Below is a small trained network, with its code and all its weights. Each question gives an input and a target symbol and asks what happens when units are switched off, that is, made to give their printed mean instead of their output.

import numpy as np


def w(rows, s, z=0):
    codes = np.array(rows[::2]) - 128.0
    scale = np.full(codes.shape[1], s)
    scale[-1] = z or s
    return codes * scale


def norm(h):
    return h / np.sqrt((h * h).mean(-1, keepdims=True) + 1e-5)


def softmax(a):
    e = np.exp(a - a.max(-1, keepdims=True))
    return e / e.sum(-1, keepdims=True)


def log_softmax(a):
    a = a - a.max(-1, keepdims=True)
    return a - np.log(np.exp(a).sum(-1, keepdims=True))


def net(x, mask):
    ids = ['αβδεζηθλμξτφψ'.index(c) for c in x.split()]
    T = len(ids)
    res = E[ids] + P[:T]
    u = 0
    for l in range(3):
        r = norm(res)
        for j in range(3):
            rows = slice(2 * j, 2 * j + 2)
            q, k, v = (r @ M[l][rows].T for M in (Q, K, V))
            z = softmax(np.where(np.tri(T) > 0, q @ k.T / 2**0.5, -1e9)) @ v
            o = O[l][rows]
            res = res + np.where(mask[u + j], z, o[:, -1]) @ o[:, :-1]
        u += 3
    return log_softmax(norm(res)[-1] @ U[:, :-1].T + U[:, -1])


Q, K, V, O = {}, {}, {}, {}
E = w([
[93,184,105,30,159,121,66,132],'α',
[90,55,114,76,84,128,173,60],'β',
[165,105,87,75,85,127,54,51],'δ',
[150,56,176,187,116,61,119,66],'ε',
[138,64,47,31,172,4,160,107],'ζ',
[150,151,136,123,177,56,62,113],'η',
[79,97,135,98,163,109,80,59],'θ',
[173,97,187,77,145,126,77,106],'λ',
[57,172,124,139,78,61,92,119],'μ',
[125,178,203,87,83,75,116,123],'ξ',
[89,78,168,136,64,114,65,171],'τ',
[69,120,160,128,200,127,182,233],'φ',
[183,177,54,142,124,153,111,235],'ψ',
],0.0026)
P = w([
[140,65,54,12,119,2,156,132],'0',
[148,65,73,41,122,7,135,120],'1',
[142,84,90,38,122,22,124,135],'2',
[148,94,108,61,119,38,110,122],'3',
[140,104,119,69,121,57,98,113],'4',
[141,110,133,81,118,73,102,106],'5',
[136,119,135,93,112,85,93,108],'6',
[136,128,153,105,119,98,87,113],'7',
[125,137,157,113,122,113,84,112],'8',
[136,138,163,126,117,128,90,116],'9',
[123,141,177,143,113,146,82,118],'10',
[118,150,180,153,117,166,80,124],'11',
[121,158,193,162,115,173,85,127],'12',
[114,159,199,166,118,184,75,122],'13',
],0.002)
Q[0] = w([
[118,159,17,239,113,255,226,223],'0.h1',
[59,107,212,32,95,29,28,139],'0.h1',
[183,152,152,136,178,94,151,165],'0.h2',
[124,47,68,131,102,139,95,131],'0.h2',
[123,137,160,84,106,97,79,189],'0.h3',
[108,169,121,188,122,173,138,181],'0.h3',
],0.0057)
K[0] = w([
[168,75,62,6,166,3,199,73],'0.h1',
[133,169,173,213,141,240,127,200],'0.h1',
[167,160,95,99,143,139,179,77],'0.h2',
[78,68,105,137,138,191,96,172],'0.h2',
[117,211,156,153,152,188,73,71],'0.h3',
[173,181,124,210,139,148,148,173],'0.h3',
],0.0053)
V[0] = w([
[191,223,90,204,162,163,156,21],'0.h1',
[6,100,123,190,64,80,114,121],'0.h1',
[115,152,98,143,210,159,103,194],'0.h2',
[95,126,174,124,110,112,62,113],'0.h2',
[174,176,201,126,177,122,111,91],'0.h3',
[81,108,148,163,122,170,82,64],'0.h3',
],0.002)
O[0] = w([
[189,168,30,159,164,157,171,77,2],'0.h1',
[4,134,113,189,100,45,106,190,169],'0.h1',
[107,132,180,134,71,192,104,84,84],'0.h2',
[97,99,127,46,149,75,145,146,170],'0.h2',
[69,165,143,122,113,139,63,168,126],'0.h3',
[95,150,156,181,106,220,142,124,104],'0.h3',
],0.002,0.0037)
Q[1] = w([
[99,138,107,110,135,108,118,34],'1.h1',
[174,109,92,170,148,230,149,60],'1.h1',
[170,175,44,210,250,190,176,40],'1.h2',
[90,7,157,35,179,22,25,3],'1.h2',
[158,164,52,209,176,242,252,106],'1.h3',
[192,166,43,201,169,237,214,71],'1.h3',
],0.0051)
K[1] = w([
[144,186,156,148,98,180,91,66],'1.h1',
[205,81,74,89,93,130,103,128],'1.h1',
[181,110,30,58,175,54,144,52],'1.h2',
[110,216,248,140,194,194,57,76],'1.h2',
[161,76,109,46,76,1,144,100],'1.h3',
[135,76,126,42,118,14,155,126],'1.h3',
],0.0057)
V[1] = w([
[147,121,105,152,178,73,102,135],'1.h1',
[90,76,163,139,184,120,149,160],'1.h1',
[27,104,87,126,204,105,119,42],'1.h2',
[77,54,131,117,51,170,213,123],'1.h2',
[79,91,175,97,82,148,89,5],'1.h3',
[149,167,146,110,102,104,107,15],'1.h3',
],0.0022)
O[1] = w([
[143,164,142,131,133,110,154,165,245],'1.h1',
[195,157,130,155,127,128,126,118,216],'1.h1',
[103,85,3,197,153,133,131,122,145],'1.h2',
[124,123,117,118,45,193,181,108,62],'1.h2',
[79,118,167,69,153,125,70,69,141],'1.h3',
[135,153,164,117,141,136,73,67,62],'1.h3',
],0.0032,0.0011)
Q[2] = w([
[171,162,29,215,137,252,248,112],'2.h1',
[111,168,139,101,154,65,36,50],'2.h1',
[116,129,144,100,49,47,91,253],'2.h2',
[188,172,25,220,164,243,229,139],'2.h2',
[192,226,13,234,94,235,250,113],'2.h3',
[35,36,238,54,134,31,14,193],'2.h3',
],0.0055)
K[2] = w([
[177,44,7,73,203,38,126,85],'2.h1',
[187,186,199,138,166,211,119,132],'2.h1',
[158,239,115,212,197,255,138,197],'2.h2',
[213,67,22,23,98,31,156,141],'2.h2',
[160,43,66,29,222,43,202,98],'2.h3',
[142,199,159,221,34,239,50,170],'2.h3',
],0.0052)
V[2] = w([
[103,222,177,110,67,128,172,109],'2.h1',
[206,71,222,82,159,108,78,126],'2.h1',
[89,90,195,142,252,167,167,142],'2.h2',
[128,212,175,239,90,142,64,68],'2.h2',
[106,239,100,122,90,46,105,124],'2.h3',
[144,121,108,144,113,175,24,179],'2.h3',
],0.0031)
O[2] = w([
[127,182,119,37,123,68,210,125,127],'2.h1',
[206,109,147,123,129,193,169,124,252],'2.h1',
[65,98,169,130,254,107,196,89,85],'2.h2',
[169,74,88,74,94,20,102,87,46],'2.h2',
[94,219,82,225,109,181,203,51,211],'2.h3',
[136,77,23,137,114,150,112,239,166],'2.h3',
],0.0033,0.0034)
U = w([
[29,245,72,20,167,234,61,181,3],'α',
[46,33,89,70,16,234,242,41,72],'β',
[193,77,20,32,39,226,20,47,31],'δ',
[191,18,194,253,67,58,158,37,81],'ε',
[171,36,12,45,174,50,217,129,162],'ζ',
[186,185,108,200,243,13,17,124,152],'η',
[8,46,54,153,239,170,21,17,144],'θ',
[249,25,241,29,225,216,71,113,98],'λ',
[26,239,29,241,25,63,93,36,77],'μ',
[173,251,219,28,63,56,217,17,192],'ξ',
[38,34,209,45,6,23,23,244,180],'τ',
[18,122,233,190,241,192,247,220,128],'φ',
[243,179,20,234,61,238,190,249,195],'ψ',
],0.0063,0.0048)

Each question gives the input, a string of symbols that net reads in full, and the target symbol t.
The units are the heads (2 rows each of Q, K, V and O). Each row of codes is followed by its name. A weight is (code - 128) times the scale printed after its matrix; where a second scale follows, it is the last column's (O and U).
mask holds one flag per head, layer by layer. A switched-off head (its flag False) gives its mean, the last column of its rows in O, instead of its output. The means were averaged over made-up inputs and are rounded, as every weight is.
A unit's drop is (log p(t) with every unit on - log p(t) with that unit switched off) / (log p(t) with every unit on - log p(t) with every unit switched off).
The circuit of an input: a set's keep is (log p(t) with only the set's units on - log p(t) with every unit switched off) / (log p(t) with every unit on - log p(t) with every unit switched off). Starting from all 9 units, units are removed one at a time, each time the one whose removal leaves the highest keep (on an exact tie, the one counted first), for as long as the keep stays at least 0.8.
units of the circuit, in order: the units of the circuit, biggest drop first
heads that matter: for each layer, one digit per head in row order, 1 if its drop is at least 0.15 and else 0, layers parted by /
drop when u is switched off: that unit's drop, to one decimal
input ε ξ η τ ζ, target τ: units of the circuit, in order -> [0.h1]
input ψ ξ β λ ψ ξ η α ψ η τ β, target τ: units of the circuit, in order -> [2.h3 2.h2]
input ψ ψ μ τ ζ θ ξ τ τ ξ φ ε θ ξ, target ξ: heads that matter -> 001 / 000 / 110
input δ η ψ τ, target ψ: heads that matter -> 000 / 001 / 010
input η η ε δ ε β τ λ τ τ α, target τ: units of the circuit, in order -> [0.h1 2.h2]
input μ β δ ψ ψ ζ, target ψ: heads that matter -> 000 / 000 / 010
input ε η ξ ζ η ψ φ η ε τ ξ ζ τ θ, target τ: units of the circuit, in order -> [2.h3 2.h2]
input λ θ α ξ ξ λ ε τ ε ε, target τ: heads that matter -> 100 / 000 / 001
input θ ξ ε λ φ ε θ θ ψ τ θ η θ θ, target θ: units of the circuit, in order -> [1.h2 2.h2]
input ζ δ δ ψ τ ζ δ ξ ξ θ ζ φ λ, target φ: heads that matter -> 000 / 001 / 010
input ε τ τ ψ α ζ φ η, target φ: heads that matter -> 000 / 000 / 010
input ψ φ τ η ζ ψ φ, target ψ: heads that matter -> 010 / 001 / 000
input φ ζ β, target φ: heads that matter -> 000 / 000 / 010
input λ ζ β ψ ψ τ δ, target ψ: heads that matter -> 000 / 001 / 010
input φ α ε δ ξ α, target ξ: units of the circuit, in order -> [2.h3]
input θ δ ψ β δ, target ψ: heads that matter -> 000 / 000 / 010
input α φ λ η ξ ζ θ θ ξ μ φ ξ μ λ, target ξ: units of the circuit, in order -> [2.h1 2.h2 2.h3]
input τ φ ε θ τ τ ε τ ζ τ λ τ λ, target τ: heads that matter -> 100 / 000 / 011
input ζ η δ ξ η, target ξ: heads that matter -> 000 / 000 / 101
input θ β η δ ε η τ η φ δ, target φ: heads that matter -> 000 / 001 / 010
input τ τ τ τ β, target τ: units of the circuit, in order -> [0.h1]
input ξ ε τ λ λ ξ β ε τ η ξ φ ζ, target φ: heads that matter -> 000 / 000 / 010
input η β τ η δ ζ η ψ λ, target ψ: heads that matter -> 000 / 001 / 001
input τ λ η ξ ξ β μ λ ξ ξ τ η, target τ: units of the circuit, in order -> [2.h3 2.h2]
input η β τ ε η λ α λ τ τ ψ ξ μ λ, target ξ: drop when 2.h1 is switched off -> 0.7
input δ ξ ψ ξ, target ψ: drop when 0.h2 is switched off -> 0.1
input ξ τ α λ τ η, target τ: units of the circuit, in order -> [0.h1]
input τ φ τ τ δ, target τ: drop when 1.h3 is switched off -> 0.2
input τ τ θ ψ β μ α ξ δ η τ ξ τ ξ, target τ: units of the circuit, in order -> [2.h3 2.h2]
